Here is a tiny trained network, its code and every weight. The questions are about switching its units off for an input and a target symbol, where a switched-off unit gives its printed mean instead of its output.

import numpy as np


def w(rows, s, z=0):
    codes = np.array(rows[::2]) - 128.0
    scale = np.full(codes.shape[1], s)
    scale[-1] = z or s
    return codes * scale


def f(y):
    return y / 2 * (1 + np.tanh(0.7978845608 * (y + 0.044715 * y**3)))


def softmax(a):
    e = np.exp(a - a.max(-1, keepdims=True))
    return e / e.sum(-1, keepdims=True)


def log_softmax(a):
    a = a - a.max(-1, keepdims=True)
    return a - np.log(np.exp(a).sum(-1, keepdims=True))


def net(x, mask):
    ids = ['ΔΘελστω'.index(c) for c in x.split()]
    T = len(ids)
    res = E[ids] + P[:T]
    u = 0
    for l in range(3):
        r = res
        for j in range(2):
            rows = slice(3 * j, 3 * j + 3)
            q, k, v = (r @ M[l][rows].T for M in (Q, K, V))
            z = softmax(np.where(np.tri(T) > 0, q @ k.T / 3**0.5, -1e9)) @ v
            o = O[l][rows]
            res = res + np.where(mask[u + j], z, o[:, -1]) @ o[:, :-1]
        u += 2
        y = f(res @ A[l][:, :-1].T + A[l][:, -1])
        res = res + np.where(mask[u : u + 8], y, B[l][:, -1]) @ B[l][:, :-1]
        u += 8
    return log_softmax(res[-1] @ U[:, :-1].T + U[:, -1])


Q, K, V, O, A, B = {}, {}, {}, {}, {}, {}
E = w([
[218,54,169,87,91,92],'Δ',
[222,115,209,182,63,33],'Θ',
[81,121,143,116,75,86],'ε',
[128,78,247,141,69,106],'λ',
[124,70,127,60,161,142],'σ',
[120,133,52,62,213,115],'τ',
[42,209,139,162,172,76],'ω',
],0.015)
P = w([
[42,107,16,137,86,83],'0',
[150,164,179,102,71,140],'1',
[152,118,128,80,157,103],'2',
[113,73,107,168,83,123],'3',
[144,168,176,104,81,158],'4',
[145,116,130,93,190,89],'5',
[96,64,120,189,104,137],'6',
[152,167,173,100,89,142],'7',
[148,104,133,105,219,76],'8',
[90,55,128,207,126,138],'9',
[170,169,172,104,89,126],'10',
[147,95,148,111,252,46],'11',
[87,41,149,232,142,140],'12',
[163,165,141,91,91,114],'13',
],0.015)
Q[0] = w([
[199,147,202,8,61,121],'0.h1',
[176,157,164,59,84,136],'0.h1',
[153,157,166,57,110,120],'0.h1',
[124,128,149,141,173,167],'0.h2',
[119,124,92,150,127,154],'0.h2',
[164,144,142,124,141,149],'0.h2',
],0.012)
K[0] = w([
[145,93,146,170,214,141],'0.h1',
[121,86,173,218,255,116],'0.h1',
[118,86,154,234,203,152],'0.h1',
[151,142,148,111,133,116],'0.h2',
[179,163,136,92,89,151],'0.h2',
[143,111,153,142,161,149],'0.h2',
],0.011)
V[0] = w([
[197,69,157,168,56,163],'0.h1',
[198,3,59,3,57,199],'0.h1',
[162,208,71,69,156,81],'0.h1',
[107,50,255,168,216,179],'0.h2',
[169,204,39,90,148,197],'0.h2',
[162,225,158,173,60,140],'0.h2',
],0.0045)
O[0] = w([
[240,118,119,190,128,45,125],'0.h1',
[103,65,157,129,211,107,107],'0.h1',
[105,81,44,118,152,124,108],'0.h1',
[175,58,184,94,96,118,91],'0.h2',
[171,16,119,125,153,253,4],'0.h2',
[238,117,181,115,68,141,70],'0.h2',
],0.0051,0.0035)
A[0] = w([
[142,56,130,145,1,153,242],'0.n1',
[182,166,105,122,154,93,105],'0.n2',
[58,130,126,114,64,119,62],'0.n3',
[139,231,138,76,146,96,193],'0.n4',
[129,160,144,94,156,124,165],'0.n5',
[143,214,167,124,86,203,5],'0.n6',
[123,199,73,91,48,167,110],'0.n7',
[112,164,66,163,149,156,15],'0.n8',
],0.0093,0.0018)
B[0] = w([
[88,189,79,144,254,138,238],'0.n1',
[126,67,58,112,153,166,161],'0.n2',
[184,129,119,203,98,105,186],'0.n3',
[207,132,99,88,185,141,253],'0.n4',
[174,162,126,26,127,152,167],'0.n5',
[118,224,42,5,155,155,169],'0.n6',
[135,192,195,146,142,128,175],'0.n7',
[210,168,137,216,103,175,134],'0.n8',
],0.0074,0.0055)
Q[1] = w([
[169,148,216,128,174,114],'1.h1',
[178,121,66,164,132,185],'1.h1',
[214,129,38,175,89,62],'1.h1',
[80,225,92,118,192,91],'1.h2',
[15,3,19,215,142,124],'1.h2',
[167,110,112,5,102,31],'1.h2',
],0.0058)
K[1] = w([
[167,64,145,134,134,113],'1.h1',
[102,144,53,174,132,152],'1.h1',
[143,84,184,223,138,86],'1.h1',
[97,205,136,165,227,84],'1.h2',
[184,155,38,194,44,142],'1.h2',
[97,127,194,97,107,2],'1.h2',
],0.007)
V[1] = w([
[81,101,185,191,90,184],'1.h1',
[186,185,162,185,198,156],'1.h1',
[145,105,157,54,254,181],'1.h1',
[178,62,178,83,174,137],'1.h2',
[141,154,129,233,130,148],'1.h2',
[131,146,112,92,144,58],'1.h2',
],0.0059)
O[1] = w([
[66,132,171,110,160,234,2],'1.h1',
[166,78,169,123,225,109,174],'1.h1',
[224,234,130,96,122,107,161],'1.h1',
[134,210,141,35,123,119,73],'1.h2',
[153,126,187,224,253,227,127],'1.h2',
[117,246,172,30,99,162,241],'1.h2',
],0.0048)
A[1] = w([
[224,193,230,46,104,86,146],'1.n1',
[147,28,216,152,57,59,149],'1.n2',
[86,69,78,185,117,180,98],'1.n3',
[96,74,172,71,60,4,214],'1.n4',
[107,9,36,18,140,133,2],'1.n5',
[242,62,113,119,164,141,26],'1.n6',
[64,254,208,246,46,49,171],'1.n7',
[43,112,11,119,15,188,6],'1.n8',
],0.0067,0.0033)
B[1] = w([
[145,143,188,214,155,213,248],'1.n1',
[1,221,21,178,111,177,154],'1.n2',
[158,102,170,148,206,117,149],'1.n3',
[152,114,75,201,3,59,176],'1.n4',
[186,28,128,107,92,174,148],'1.n5',
[197,101,120,164,166,175,140],'1.n6',
[163,53,126,94,177,146,194],'1.n7',
[89,100,102,135,100,248,129],'1.n8',
],0.0075,0.015)
Q[2] = w([
[101,56,232,121,109,196],'2.h1',
[181,186,128,92,73,185],'2.h1',
[165,120,234,110,112,89],'2.h1',
[69,42,146,145,172,111],'2.h2',
[116,205,143,143,72,174],'2.h2',
[61,117,93,254,165,130],'2.h2',
],0.0084)
K[2] = w([
[157,110,104,133,134,169],'2.h1',
[249,158,155,154,162,100],'2.h1',
[178,105,163,68,146,138],'2.h1',
[77,96,118,172,139,164],'2.h2',
[146,162,179,149,121,119],'2.h2',
[82,150,86,215,74,154],'2.h2',
],0.011)
V[2] = w([
[176,104,65,114,143,185],'2.h1',
[113,144,170,74,253,111],'2.h1',
[185,103,166,100,77,173],'2.h1',
[95,148,8,51,60,183],'2.h2',
[157,187,41,157,125,143],'2.h2',
[48,112,159,161,162,248],'2.h2',
],0.0072)
O[2] = w([
[102,117,133,155,152,254,194],'2.h1',
[81,145,144,202,136,90,181],'2.h1',
[137,38,187,162,103,147,106],'2.h1',
[173,96,87,125,100,157,1],'2.h2',
[150,141,62,169,186,123,200],'2.h2',
[152,150,154,193,39,84,236],'2.h2',
],0.0083,0.0074)
A[2] = w([
[137,78,71,55,220,157,254],'2.n1',
[120,232,180,144,154,101,75],'2.n2',
[160,77,165,201,7,93,68],'2.n3',
[62,158,101,116,182,102,127],'2.n4',
[64,133,132,176,2,46,146],'2.n5',
[207,83,166,126,124,114,230],'2.n6',
[103,52,75,149,182,111,189],'2.n7',
[183,147,138,179,175,230,57],'2.n8',
],0.0093,0.006)
B[2] = w([
[53,147,102,149,100,228,180],'2.n1',
[144,44,130,86,168,143,251],'2.n2',
[155,201,129,68,55,164,187],'2.n3',
[159,172,233,77,27,119,168],'2.n4',
[68,97,96,95,178,153,187],'2.n5',
[74,65,99,206,46,78,182],'2.n6',
[254,121,147,37,159,114,185],'2.n7',
[84,148,122,70,115,54,234],'2.n8',
],0.0079,0.016)
U = w([
[166,126,185,131,38,150,156],'Δ',
[43,191,151,205,99,215,252],'Θ',
[59,79,87,39,107,29,104],'ε',
[182,147,77,198,161,139,155],'λ',
[133,3,184,140,136,153,109],'σ',
[141,91,102,98,151,168,22],'τ',
[187,188,181,29,121,165,108],'ω',
],0.0075,0.0036)

Each question gives the input, a string of symbols that net reads in full, and the target symbol t.
The units are the heads (3 rows each of Q, K, V and O) and the neurons (one row each of A and B). Each row of codes is followed by its name. A weight is (code - 128) times the scale printed after its matrix; where a second scale follows, it is the last column's (O, A, B and U).
mask holds one flag per unit, layer by layer, with each layer's heads first. A switched-off unit (its flag False) gives its mean, the last column of its rows in O or B, instead of its output. The means were averaged over made-up inputs and are rounded, as every weight is.
A unit's drop is (log p(t) with every unit on - log p(t) with that unit switched off) / (log p(t) with every unit on - log p(t) with every unit switched off).
The circuit of an input: a set's keep is (log p(t) with only the set's units on - log p(t) with every unit switched off) / (log p(t) with every unit on - log p(t) with every unit switched off). Starting from the 12 units with the biggest drops (on a tie, the unit counted first), units are removed one at a time, each time the one whose removal leaves the highest keep (on an exact tie, the one counted first), for as long as the keep stays at least 0.8.
units of the circuit, in order: the units of the circuit, biggest drop first
top k neurons: the k neurons with the biggest drops, biggest first
which heads matter: for each layer, one digit per head in row order, 1 if its drop is at least 0.15 and else 0, layers parted by /
input ω σ Θ λ ω Δ Θ, target σ: top 3 neurons -> (0.n1; 2.n2; 0.n8)
input Θ ω ε ε, target ω: which heads matter -> 00 / 00 / 11
input ω ω ε τ ω τ ε, target σ: top 4 neurons -> (0.n1; 1.n3; 0.n8; 0.n7)
input σ σ λ ω, target Δ: which heads matter -> 01 / 10 / 11
input Θ ε Θ τ ω ε Δ τ, target Θ: which heads matter -> 00 / 00 / 00
input λ λ τ ω σ ω ω, target ε: top 3 neurons -> (1.n1; 0.n1; 2.n5)
input σ Θ Θ ε τ Δ σ τ τ ε σ, target Θ: which heads matter -> 00 / 00 / 10
input σ ε Δ ε ω ω Δ τ ω λ σ σ τ Δ, target Δ: top 2 neurons -> (1.n4; 1.n1)
input σ Θ τ σ ε λ σ λ ω, target ω: units of the circuit, in order -> (2.n4; 2.n6)
input ω Θ Δ ω ε Δ τ, target σ: top 4 neurons -> (0.n8; 0.n7; 1.n3; 0.n3)
input τ σ ε λ λ λ τ, target λ: units of the circuit, in order -> (2.h2; 0.h2; 1.n8)
input τ Δ σ σ λ Θ λ, target λ: top 3 neurons -> (0.n1; 0.n8; 1.n1)
input σ σ τ λ τ σ Δ ε ω ε, target Δ: top neuron -> (0.n1)
input λ σ σ λ σ λ σ τ σ Θ ε λ ε, target ε: units of the circuit, in order -> (1.n1)
input ω Θ ε ω λ, target ω: units of the circuit, in order -> (0.n6; 0.h1)
input τ λ ω Θ τ τ Δ λ σ τ σ, target Θ: units of the circuit, in order -> (2.n7; 2.n2)
input λ σ ε τ ε σ σ τ τ σ Θ Δ λ, target ε: units of the circuit, in order -> (1.n1; 2.h1; 1.n2)
input ω Θ ω τ τ τ Δ σ Δ ω Δ ω τ, target σ: which heads matter -> 00 / 01 / 01
input σ σ ε ω τ Δ Θ ω Δ σ, target Δ: top 4 neurons -> (1.n8; 0.n4; 0.n1; 2.n3)
input λ Δ Θ ω Θ λ Θ σ τ τ, target ε: units of the circuit, in order -> (1.n1)
input σ λ σ Θ ω ω λ ε σ Θ ω, target ω: units of the circuit, in order -> (0.n4; 2.n6)
input Δ ε λ, target Θ: units of the circuit, in order -> (1.n2; 2.n7)
input Δ ω Θ ε σ Δ τ λ ω ω τ Δ Δ, target τ: which heads matter -> 10 / 10 / 11
input τ Θ τ λ Θ λ Δ σ Θ τ ε σ, target σ: units of the circuit, in order -> (1.n5; 0.n1; 1.n2; 2.h1)
input τ σ σ σ τ σ Δ λ σ τ λ λ, target Θ: which heads matter -> 00 / 10 / 00
input Θ ε Θ τ Δ σ Δ λ σ Θ Δ σ τ, target ω: which heads matter -> 00 / 00 / 01
input ε σ ω Θ, target Θ: which heads matter -> 01 / 11 / 01
input λ λ τ ω Θ σ τ λ ε ω τ Θ, target λ: top 4 neurons -> (1.n2; 0.n1; 1.n4; 1.n7)
input ε λ λ λ Δ ω ω Θ λ Δ Θ Θ Δ, target Θ: top 3 neurons -> (0.n1; 1.n8; 1.n7)
input ω σ Δ ω σ τ Δ Θ σ λ σ, target Δ: top 3 neurons -> (0.n1; 1.n4; 1.n1)
